rodad: [46.1 46.1 46.1 48.0 46.1 48.0]
samer: [-3.5 28.2  4.5  1.3 89.6 47.9]
Loluv: [-3.5 28.2  4.5 46.0 46.2 46.2]
all samer: [1.3] -> 4
all rodad: [46.1] -> 1 2 3 5
all rodad: [48.0] -> 4 6
all samer: [89.6] -> 5
all Loluv: [-3.5] -> 1

